Here is a tiny trained network, its code and every weight. The questions are about switching its units off for an input and a class, where a switched-off unit gives its printed mean instead of its output.

import numpy as np


def w(rows, s, z=0):
    codes = np.array(rows[::2]) - 128.0
    scale = np.full(codes.shape[1], s)
    scale[-1] = z or s
    return codes * scale


def norm(h):
    return h / np.sqrt((h * h).mean(-1, keepdims=True) + 1e-5)


def f(y):
    return y / 2 * (1 + np.tanh(0.7978845608 * (y + 0.044715 * y**3)))


def log_softmax(a):
    a = a - a.max(-1, keepdims=True)
    return a - np.log(np.exp(a).sum(-1, keepdims=True))


def net(x, mask):
    res = np.array(x, float).reshape(1, 5) / 4 @ E
    u = 0
    for l in range(2):
        y = f(norm(res) @ A[l][:, :-1].T + A[l][:, -1])
        res = res + np.where(mask[u : u + 11], y, B[l][:, -1]) @ B[l][:, :-1]
        u += 11
    return log_softmax(norm(res)[-1] @ U[:, :-1].T + U[:, -1])


A, B = {}, {}
E = w([
[72,47,187,70],'x0',
[128,253,144,2],'x1',
[91,178,202,195],'x2',
[125,127,131,128],'x3',
[39,136,80,132],'x4',
],0.0077)
A[0] = w([
[236,117,235,110,105],'L0N0',
[64,97,204,56,14],'L0N1',
[187,89,69,65,150],'L0N2',
[114,175,132,70,37],'L0N3',
[108,66,200,84,52],'L0N4',
[150,158,207,138,45],'L0N5',
[171,210,90,137,166],'L0N6',
[121,192,197,205,167],'L0N7',
[3,146,89,118,6],'L0N8',
[101,160,185,49,42],'L0N9',
[82,154,242,148,7],'L0N10',
],0.013,0.0023)
B[0] = w([
[7,223,66,206,228],'L0N0',
[214,127,43,147,202],'L0N1',
[42,85,133,57,212],'L0N2',
[146,141,204,109,177],'L0N3',
[185,125,51,153,194],'L0N4',
[87,140,149,103,163],'L0N5',
[213,124,90,111,230],'L0N6',
[114,60,87,53,253],'L0N7',
[40,223,78,175,198],'L0N8',
[189,159,207,103,203],'L0N9',
[101,61,114,52,200],'L0N10',
],0.018,0.0052)
A[1] = w([
[63,183,117,185,57],'L1N0',
[126,109,75,75,45],'L1N1',
[117,125,123,151,82],'L1N2',
[140,188,134,183,255],'L1N3',
[231,115,55,172,96],'L1N4',
[77,71,115,126,137],'L1N5',
[140,45,171,252,178],'L1N6',
[144,156,71,100,165],'L1N7',
[78,63,116,115,200],'L1N8',
[115,137,95,113,61],'L1N9',
[162,137,189,121,119],'L1N10',
],0.016,0.0022)
B[1] = w([
[60,188,87,130,206],'L1N0',
[81,67,151,149,222],'L1N1',
[106,157,127,123,133],'L1N2',
[93,96,90,87,168],'L1N3',
[166,61,56,162,253],'L1N4',
[145,144,130,97,222],'L1N5',
[220,253,160,72,214],'L1N6',
[147,107,134,185,237],'L1N7',
[156,132,149,66,239],'L1N8',
[110,113,137,149,167],'L1N9',
[145,157,86,98,138],'L1N10',
],0.022,0.0071)
U = w([
[232,229,129,88,182],'0',
[193,45,32,223,148],'1',
[7,201,44,183,120],'2',
[123,109,48,90,216],'3',
[65,33,148,64,105],'4',
[108,106,182,216,61],'5',
[145,150,242,237,3],'6',
],0.011,0.0063)

Each question gives the input, the list of numbers given to net, and the class t.
The units are the neurons (one row each of A and B). Each row of codes is followed by its name. A weight is (code - 128) times the scale printed after its matrix; where a second scale follows, it is the last column's (A, B and U).
mask holds one flag per neuron, layer by layer. A switched-off neuron (its flag False) gives its mean, the last column of its row in B, instead of its output. The means were averaged over made-up inputs and are rounded, as every weight is.
A unit's drop is (log p(t) with every unit on - log p(t) with that unit switched off) / (log p(t) with every unit on - log p(t) with every unit switched off).
The circuit of an input: a set's keep is (log p(t) with only the set's units on - log p(t) with every unit switched off) / (log p(t) with every unit on - log p(t) with every unit switched off). Starting from the 12 units with the biggest drops (on a tie, the unit counted first), units are removed one at a time, each time the one whose removal leaves the highest keep (on an exact tie, the one counted first), for as long as the keep stays at least 0.8.
units of the circuit, in order: the units of the circuit, biggest drop first
k most important neurons: the k neurons with the biggest drops, biggest first
k most important neurons of layer l: the k neurons of layer l with the biggest drops, biggest first
input [3,-7,4,7,-7], class 0: units of the circuit, in order : L1N6
input [6,-1,2,3,-5], class 1: 4 most important neurons : L0N4, L0N1, L0N8, L1N4
input [7,5,-6,2,-5], class 1: 2 most important neurons : L0N1, L0N4
input [3,5,-8,5,5], class 4: 3 most important neurons : L0N2, L0N0, L1N6
input [3,7,-6,-7,6], class 0: units of the circuit, in order : L0N9, L0N7
input [-6,6,-7,0,-3], class 4: 2 most important neurons of layer 1 : L1N6, L1N1
input [-6,0,-7,6,3], class 4: units of the circuit, in order : L0N2, L1N1
input [8,-4,-2,5,7], class 1: 3 most important neurons : L0N1, L0N4, L0N0
input [4,0,1,2,-4], class 1: 3 most important neurons of layer 1 : L1N4, L1N7, L1N6
input [-2,-7,-5,0,3], class 0: 2 most important neurons : L0N7, L1N6
input [-1,5,-7,6,-5], class 4: 3 most important neurons : L0N2, L1N6, L0N8
input [8,3,-2,-2,6], class 1: 2 most important neurons : L0N1, L0N0
input [1,-7,-1,7,-6], class 0: 2 most important neurons : L1N6, L0N8
input [4,5,0,-5,2], class 0: units of the circuit, in order : L0N9
input [0,5,-3,-5,4], class 0: 2 most important neurons of layer 0 : L0N0, L0N9
input [7,-3,-5,3,-8], class 2: 2 most important neurons : L0N0, L0N6
input [7,0,5,6,7], class 1: 2 most important neurons of layer 0 : L0N1, L0N4
input [8,-1,-8,3,-1], class 1: 2 most important neurons of layer 0 : L0N4, L0N1
input [-4,-4,-8,3,-8], class 2: 2 most important neurons of layer 0 : L0N0, L0N7
input [6,3,-8,6,1], class 4: units of the circuit, in order : L1N1
input [-1,-1,-6,1,7], class 2: 2 most important neurons : L0N8, L0N7
input [8,1,6,-5,-7], class 1: 3 most important neurons : L0N1, L0N4, L0N8
input [4,-2,-1,3,5], class 2: 3 most important neurons of layer 0 : L0N8, L0N6, L0N7
input [7,-8,-3,7,7], class 0: 2 most important neurons : L1N6, L0N0
input [-7,6,-6,7,-3], class 1: 3 most important neurons : L0N6, L1N6, L1N8
